Below are the code and all the weights of a small trained network. Each question names an input and a class and asks about switching units off, where a switched-off unit gives its printed mean instead of its output.

import numpy as np


def w(rows, s, z=0):
    codes = np.array(rows[::2]) - 128.0
    scale = np.full(codes.shape[1], s)
    scale[-1] = z or s
    return codes * scale


def f(y):
    return np.maximum(y, 0)


def log_softmax(a):
    a = a - a.max(-1, keepdims=True)
    return a - np.log(np.exp(a).sum(-1, keepdims=True))


def net(x, mask):
    res = np.array(x, float).reshape(1, 7) / 4 @ E
    y = f(res @ A[0][:, :-1].T + A[0][:, -1])
    res = res + np.where(mask, y, B[0][:, -1]) @ B[0][:, :-1]
    return log_softmax(res[-1] @ U[:, :-1].T + U[:, -1])


A, B = {}, {}
E = w([
[92,119,244,136,107],'x0',
[100,65,85,109,42],'x1',
[125,132,127,127,127],'x2',
[130,135,129,129,122],'x3',
[133,127,130,129,127],'x4',
[120,115,144,252,117],'x5',
[133,129,129,128,127],'x6',
],0.014)
A[0] = w([
[99,148,162,233,151,133],'n0',
[137,146,165,41,133,224],'n1',
[127,161,189,103,158,156],'n2',
[121,155,224,119,184,170],'n3',
[106,102,109,98,72,142],'n4',
[163,140,131,135,167,202],'n5',
[154,107,69,58,104,254],'n6',
[100,126,141,86,123,169],'n7',
[124,87,41,251,93,130],'n8',
[76,83,203,105,53,26],'n9',
[141,126,129,101,123,184],'n10',
[153,176,148,119,181,185],'n11',
[165,207,79,155,224,245],'n12',
],0.017,0.0036)
B[0] = w([
[174,152,165,163,23,219],'n0',
[70,89,115,67,181,222],'n1',
[88,182,123,108,149,190],'n2',
[72,208,165,121,147,219],'n3',
[175,150,103,129,137,197],'n4',
[132,104,149,104,109,174],'n5',
[182,203,90,118,187,244],'n6',
[121,133,117,119,155,174],'n7',
[10,128,50,171,101,253],'n8',
[149,5,154,116,137,210],'n9',
[141,148,116,113,141,161],'n10',
[71,89,166,115,159,194],'n11',
[170,3,134,119,123,246],'n12',
],0.024,0.018)
U = w([
[168,64,118,100,175,108],'0',
[10,166,94,146,129,223],'1',
[141,42,122,196,60,184],'2',
[117,207,173,185,63,3],'3',
[227,215,57,158,140,90],'4',
],0.011,0.002)

Each question gives the input, the list of numbers given to net, and the class t.
The units are the neurons (one row each of A and B). Each row of codes is followed by its name. A weight is (code - 128) times the scale printed after its matrix; where a second scale follows, it is the last column's (A, B and U).
mask holds one flag per neuron, in row order. A switched-off neuron (its flag False) gives its mean, the last column of its row in B, instead of its output. The means were averaged over made-up inputs and are rounded, as every weight is.
A unit's drop is (log p(t) with every unit on - log p(t) with that unit switched off) / (log p(t) with every unit on - log p(t) with every unit switched off).
The circuit of an input: a set's keep is (log p(t) with only the set's units on - log p(t) with every unit switched off) / (log p(t) with every unit on - log p(t) with every unit switched off). Starting from the 12 units with the biggest drops (on a tie, the unit counted first), units are removed one at a time, each time the one whose removal leaves the highest keep (on an exact tie, the one counted first), for as long as the keep stays at least 0.8.
circuit, biggest first: the units of the circuit, biggest drop first
k most important neurons: the k neurons with the biggest drops, biggest first
drop when u is switched off: that unit's drop, to one decimal
input [6,3,0,-6,7,1,6], class 2: circuit, biggest first => (n6)
input [-3,-6,8,5,-5,0,8], class 0: 2 most important neurons => (n8, n12)
input [1,-8,8,8,6,6,-4], class 3: 2 most important neurons => (n3, n0)
input [0,1,8,-3,8,0,-2], class 4: circuit, biggest first => (n8, n12, n11)
input [4,1,5,7,-7,5,6], class 2: 2 most important neurons => (n9, n6)
input [8,2,-6,0,7,-5,0], class 0: 2 most important neurons => (n9, n8)
input [0,3,6,-4,-5,-8,5], class 4: 2 most important neurons => (n6, n12)
input [-8,-8,-5,1,-2,0,-7], class 0: 2 most important neurons => (n8, n0)
input [-7,1,-7,8,-8,0,-5], class 4: 4 most important neurons => (n6, n9, n1, n11)
input [3,1,-1,6,7,-2,6], class 0: 2 most important neurons => (n8, n9)
input [4,-1,3,-7,-8,4,-4], class 3: circuit, biggest first => (n12, n0)
input [0,7,3,4,8,-7,-4], class 4: 2 most important neurons => (n6, n12)
input [6,-1,-6,-7,6,4,-4], class 3: 2 most important neurons => (n12, n3)
input [3,-7,3,-2,8,8,7], class 3: circuit, biggest first => (n0)
input [-5,1,-7,-3,0,0,7], class 4: 4 most important neurons => (n9, n1, n6, n11)
input [-3,3,-6,8,-8,-8,-4], class 4: drop when n6 is switched off => 0.2
input [5,5,-1,8,7,7,1], class 2: drop when n7 is switched off => 0.0
input [0,-4,6,5,-7,-8,-7], class 0: drop when n12 is switched off => 3.3
